Here is a tiny trained network, its code and every weight. The questions are about switching its units off for an input and a class, where a switched-off unit gives its printed mean instead of its output.

import numpy as np


def w(rows, s, z=0):
    codes = np.array(rows[::2]) - 128.0
    scale = np.full(codes.shape[1], s)
    scale[-1] = z or s
    return codes * scale


def f(y):
    return y / 2 * (1 + np.tanh(0.7978845608 * (y + 0.044715 * y**3)))


def log_softmax(a):
    a = a - a.max(-1, keepdims=True)
    return a - np.log(np.exp(a).sum(-1, keepdims=True))


def net(x, mask):
    res = np.array(x, float).reshape(1, 8) / 4 @ E
    y = f(res @ A[0][:, :-1].T + A[0][:, -1])
    res = res + np.where(mask, y, B[0][:, -1]) @ B[0][:, :-1]
    return log_softmax(res[-1] @ U[:, :-1].T + U[:, -1])


A, B = {}, {}
E = w([
[174,226,155,85,101],'x0',
[174,87,207,62,168],'x1',
[90,157,79,121,248],'x2',
[122,129,131,128,128],'x3',
[130,128,127,128,128],'x4',
[127,129,130,131,129],'x5',
[138,130,131,141,133],'x6',
[142,126,121,129,128],'x7',
],0.017)
A[0] = w([
[130,225,125,112,125,157],'neuron 0',
[99,125,42,134,136,132],'neuron 1',
[137,118,165,85,215,20],'neuron 2',
[150,88,181,121,138,112],'neuron 3',
[108,135,100,148,39,161],'neuron 4',
[159,139,178,91,111,104],'neuron 5',
[167,114,145,161,133,138],'neuron 6',
[110,125,118,92,128,140],'neuron 7',
[122,126,142,118,161,144],'neuron 8',
[113,175,72,171,156,118],'neuron 9',
[89,83,113,137,131,254],'neuron 10',
[166,156,165,120,76,128],'neuron 11',
[108,131,147,188,71,154],'neuron 12',
[116,51,146,158,93,171],'neuron 13',
[168,141,175,102,99,98],'neuron 14',
[130,118,119,151,134,166],'neuron 15',
[146,253,111,100,129,139],'neuron 16',
[131,132,111,174,65,189],'neuron 17',
[144,149,156,90,125,122],'neuron 18',
[87,128,139,136,126,177],'neuron 19',
[176,56,193,104,88,134],'neuron 20',
[103,110,74,167,160,158],'neuron 21',
[125,19,164,151,144,215],'neuron 22',
],0.018,0.0075)
B[0] = w([
[130,122,151,121,29,222],'neuron 0',
[97,163,106,146,149,207],'neuron 1',
[236,113,115,102,150,209],'neuron 2',
[100,106,137,101,95,189],'neuron 3',
[196,124,137,102,140,220],'neuron 4',
[109,152,177,177,144,192],'neuron 5',
[113,112,136,114,126,147],'neuron 6',
[152,145,118,138,115,139],'neuron 7',
[152,111,113,137,114,163],'neuron 8',
[69,146,118,132,93,212],'neuron 9',
[127,129,82,132,170,211],'neuron 10',
[126,154,177,146,166,206],'neuron 11',
[158,118,105,107,146,200],'neuron 12',
[115,83,98,101,118,217],'neuron 13',
[100,157,184,160,134,194],'neuron 14',
[125,120,110,137,142,151],'neuron 15',
[119,106,160,115,3,249],'neuron 16',
[205,110,99,105,164,209],'neuron 17',
[137,156,163,148,137,173],'neuron 18',
[130,141,104,135,132,153],'neuron 19',
[65,104,144,105,115,242],'neuron 20',
[116,122,105,156,161,214],'neuron 21',
[106,84,87,101,113,252],'neuron 22',
],0.015,0.02)
U = w([
[194,91,61,81,188,205],'0',
[53,97,99,76,80,156],'1',
[248,160,137,106,113,173],'2',
[78,164,164,133,149,2],'3',
[73,154,67,173,167,112],'4',
],0.014,0.0048)

Each question gives the input, the list of numbers given to net, and the class t.
The units are the neurons (one row each of A and B). Each row of codes is followed by its name. A weight is (code - 128) times the scale printed after its matrix; where a second scale follows, it is the last column's (A, B and U).
mask holds one flag per neuron, in row order. A switched-off neuron (its flag False) gives its mean, the last column of its row in B, instead of its output. The means were averaged over made-up inputs and are rounded, as every weight is.
A unit's drop is (log p(t) with every unit on - log p(t) with that unit switched off) / (log p(t) with every unit on - log p(t) with every unit switched off).
The circuit of an input: a set's keep is (log p(t) with only the set's units on - log p(t) with every unit switched off) / (log p(t) with every unit on - log p(t) with every unit switched off). Starting from the 12 units with the biggest drops (on a tie, the unit counted first), units are removed one at a time, each time the one whose removal leaves the highest keep (on an exact tie, the one counted first), for as long as the keep stays at least 0.8.
units of the circuit, in order: the units of the circuit, biggest drop first
unit that matters most: the unit with the biggest drop
k most important neurons: the k neurons with the biggest drops, biggest first
drop when u is switched off: that unit's drop, to one decimal
input [8,2,0,6,5,-1,6,0], class 3: units of the circuit, in order : neuron 14; neuron 5
input [-1,8,3,7,7,-2,-7,-2], class 0: unit that matters most : neuron 2
input [1,1,-8,-4,-2,-7,-8,-1], class 3: 2 most important neurons : neuron 20; neuron 11
input [0,-4,7,-2,-1,3,-8,-5], class 4: 2 most important neurons : neuron 1; neuron 21
input [8,4,0,-6,1,4,7,-3], class 3: 2 most important neurons : neuron 14; neuron 5
input [0,-1,-4,-8,-4,8,-4,8], class 0: 2 most important neurons : neuron 16; neuron 0
input [1,-2,0,-2,-1,3,-3,-6], class 2: 3 most important neurons : neuron 20; neuron 22; neuron 13
input [0,-7,7,8,2,4,4,-8], class 4: 2 most important neurons : neuron 1; neuron 21
input [8,1,-2,-4,0,7,-6,-2], class 3: 3 most important neurons : neuron 2; neuron 14; neuron 5
input [-2,8,3,-2,-5,3,-5,-5], class 0: drop when neuron 2 is switched off : 2.2
input [2,7,-1,3,6,-3,0,1], class 3: drop when neuron 4 is switched off : 0.0
input [-2,-8,0,-2,-7,-7,-1,-8], class 0: drop when neuron 4 is switched off : 0.5
